Below is a small trained network, with its code and all its weights. Each question gives an input and a class and asks what happens when units are switched off, that is, made to give their printed mean instead of their output.

import numpy as np


def w(rows, s, z=0):
    codes = np.array(rows[::2]) - 128.0
    scale = np.full(codes.shape[1], s)
    scale[-1] = z or s
    return codes * scale


def norm(h):
    return h / np.sqrt((h * h).mean(-1, keepdims=True) + 1e-5)


def f(y):
    return y / 2 * (1 + np.tanh(0.7978845608 * (y + 0.044715 * y**3)))


def log_softmax(a):
    a = a - a.max(-1, keepdims=True)
    return a - np.log(np.exp(a).sum(-1, keepdims=True))


def net(x, mask):
    res = np.array(x, float).reshape(1, 8) / 4 @ E
    u = 0
    for l in range(2):
        y = f(norm(res) @ A[l][:, :-1].T + A[l][:, -1])
        res = res + np.where(mask[u : u + 8], y, B[l][:, -1]) @ B[l][:, :-1]
        u += 8
    return log_softmax(norm(res)[-1] @ U[:, :-1].T + U[:, -1])


A, B = {}, {}
E = w([
[127,134,127,132,127,134,126,126,129,126,127],'x0',
[130,123,132,130,125,124,129,128,128,129,131],'x1',
[110,176,189,147,99,119,141,202,137,83,167],'x2',
[96,100,149,124,160,94,138,104,127,3,67],'x3',
[133,127,129,123,128,125,122,131,123,127,129],'x4',
[198,159,137,210,118,76,113,131,155,145,47],'x5',
[124,130,121,130,129,124,118,129,128,127,129],'x6',
[128,131,127,126,131,129,123,129,131,127,127],'x7',
],0.022)
A[0] = w([
[182,215,155,177,109,129,150,221,145,179,177,57],'0.n1',
[89,161,169,93,55,153,136,210,138,57,225,5],'0.n2',
[253,151,76,169,94,180,103,157,172,228,136,89],'0.n3',
[50,67,116,49,155,175,155,84,95,38,192,96],'0.n4',
[115,131,126,106,72,193,154,131,110,219,198,153],'0.n5',
[75,136,46,143,53,117,72,151,93,121,96,77],'0.n6',
[70,101,94,53,137,177,141,146,70,165,254,184],'0.n7',
[144,109,125,141,129,98,172,143,97,77,64,1],'0.n8',
],0.0095,0.0053)
B[0] = w([
[102,130,207,86,27,139,62,147,130,163,220,199],'0.n1',
[107,186,109,181,217,115,195,189,99,204,103,193],'0.n2',
[86,141,100,84,158,58,168,93,44,171,95,220],'0.n3',
[62,111,82,93,10,112,111,123,63,202,122,232],'0.n4',
[165,110,151,188,206,117,112,138,210,93,63,217],'0.n5',
[134,103,135,103,141,101,153,122,174,139,95,122],'0.n6',
[210,118,129,196,160,153,98,109,212,48,106,248],'0.n7',
[161,103,118,127,153,157,102,130,222,109,168,153],'0.n8',
],0.011,0.013)
A[1] = w([
[82,124,143,152,129,167,174,255,131,40,141,140],'1.n1',
[151,123,102,167,199,227,106,172,176,170,180,77],'1.n2',
[71,159,141,122,119,97,194,180,94,46,125,63],'1.n3',
[227,62,112,132,142,85,95,31,157,167,123,133],'1.n4',
[123,178,196,144,109,91,76,214,189,103,160,131],'1.n5',
[150,86,93,69,140,151,122,30,88,99,138,85],'1.n6',
[204,114,106,132,183,124,114,46,213,67,71,1],'1.n7',
[172,125,187,188,129,126,111,178,187,30,117,46],'1.n8',
],0.011,0.0069)
B[1] = w([
[154,175,77,118,175,100,165,118,67,202,78,198],'1.n1',
[197,117,152,98,196,67,148,113,160,28,79,187],'1.n2',
[102,150,145,117,192,107,191,63,100,205,150,160],'1.n3',
[66,116,112,118,161,158,137,53,95,112,160,245],'1.n4',
[129,125,127,81,92,123,151,209,156,71,121,226],'1.n5',
[123,146,177,137,58,148,138,216,165,93,102,192],'1.n6',
[161,94,189,193,117,194,43,70,146,114,251,222],'1.n7',
[194,141,96,81,175,111,174,199,197,106,92,201],'1.n8',
],0.012)
U = w([
[154,65,122,170,164,182,73,63,164,84,154,171],'0',
[72,146,92,118,165,108,172,94,37,214,116,252],'1',
[187,157,141,132,179,104,175,212,188,90,110,97],'2',
[129,159,182,133,6,109,94,193,113,167,191,17],'3',
[67,66,89,97,35,177,121,136,113,102,95,68],'4',
],0.021,0.0023)

Each question gives the input, the list of numbers given to net, and the class t.
The units are the neurons (one row each of A and B). Each row of codes is followed by its name. A weight is (code - 128) times the scale printed after its matrix; where a second scale follows, it is the last column's (A, B and U).
mask holds one flag per neuron, layer by layer. A switched-off neuron (its flag False) gives its mean, the last column of its row in B, instead of its output. The means were averaged over made-up inputs and are rounded, as every weight is.
A unit's drop is (log p(t) with every unit on - log p(t) with that unit switched off) / (log p(t) with every unit on - log p(t) with every unit switched off).
The circuit of an input: a set's keep is (log p(t) with only the set's units on - log p(t) with every unit switched off) / (log p(t) with every unit on - log p(t) with every unit switched off). Starting from the 12 units with the biggest drops (on a tie, the unit counted first), units are removed one at a time, each time the one whose removal leaves the highest keep (on an exact tie, the one counted first), for as long as the keep stays at least 0.8.
units of the circuit, in order: the units of the circuit, biggest drop first
k most important neurons: the k neurons with the biggest drops, biggest first
top k neurons in layer l: the k neurons of layer l with the biggest drops, biggest first
drop of u: that unit's drop, to one decimal
input [1,8,2,-2,4,7,8,6], class 3: units of the circuit, in order => 0.n1
input [7,0,8,0,0,-7,1,-4], class 2: 4 most important neurons => 0.n7; 0.n3; 1.n2; 1.n5
input [-1,-5,1,-5,-6,6,0,5], class 3: top 2 neurons in layer 1 => 1.n1; 1.n4
input [-1,-7,6,6,-5,0,2,8], class 1: top 2 neurons in layer 1 => 1.n3; 1.n1
input [-6,-1,-7,2,-4,0,3,-6], class 4: top 2 neurons in layer 0 => 0.n7; 0.n5
input [-1,3,3,8,3,0,-6,3], class 1: units of the circuit, in order => 0.n7; 1.n3
input [-1,6,-6,7,-3,0,-4,8], class 4: units of the circuit, in order => 0.n7; 1.n6
input [-7,3,2,-1,5,-6,7,1], class 2: 2 most important neurons => 0.n7; 0.n2
input [-6,-2,1,3,5,-7,0,6], class 1: top 2 neurons in layer 0 => 0.n2; 0.n4
input [-2,-2,1,-1,8,-7,-3,6], class 2: 3 most important neurons => 0.n7; 0.n2; 0.n3
input [0,-8,-6,3,5,0,-6,-8], class 4: 3 most important neurons => 0.n7; 0.n5; 1.n6
input [6,-1,-8,-2,-1,5,-2,3], class 1: 2 most important neurons => 0.n7; 0.n3
input [-5,-3,1,4,2,-5,-8,4], class 1: top 2 neurons in layer 0 => 0.n2; 0.n1
input [7,6,-2,2,-6,-7,3,6], class 4: units of the circuit, in order => 0.n4
input [-1,6,1,-4,0,-8,-4,3], class 2: top 2 neurons in layer 0 => 0.n2; 0.n3
input [0,2,0,-8,3,2,2,1], class 1: 3 most important neurons => 0.n3; 1.n7; 1.n6
input [7,-2,-4,1,8,-8,-3,6], class 4: top 2 neurons in layer 1 => 1.n6; 1.n7
input [-8,0,6,-1,-6,-7,-8,2], class 2: 2 most important neurons => 0.n7; 0.n3
input [-4,0,5,8,-3,0,0,-2], class 1: 4 most important neurons => 0.n7; 1.n3; 0.n5; 1.n1
input [-4,-2,-2,4,-3,-5,-4,8], class 4: units of the circuit, in order => 0.n4
input [4,-7,8,0,-8,1,4,1], class 3: 3 most important neurons => 0.n7; 0.n1; 0.n5
input [-6,7,-5,3,8,0,2,3], class 4: 3 most important neurons => 0.n7; 0.n5; 1.n6
input [0,-7,3,-6,3,0,7,8], class 2: 2 most important neurons => 0.n5; 0.n4
input [-1,2,5,-4,-3,4,-3,-8], class 3: drop of 0.n1 => 0.1
input [4,-4,-2,-4,-7,2,-1,-4], class 1: drop of 0.n3 => 1.6
input [7,-5,1,-2,-5,1,5,4], class 3: drop of 0.n1 => 1.9
input [1,-3,-1,-2,-3,-8,0,-7], class 0: drop of 0.n7 => 3.9
input [3,3,-1,-7,0,4,8,4], class 1: top neuron in layer 0 => 0.n3
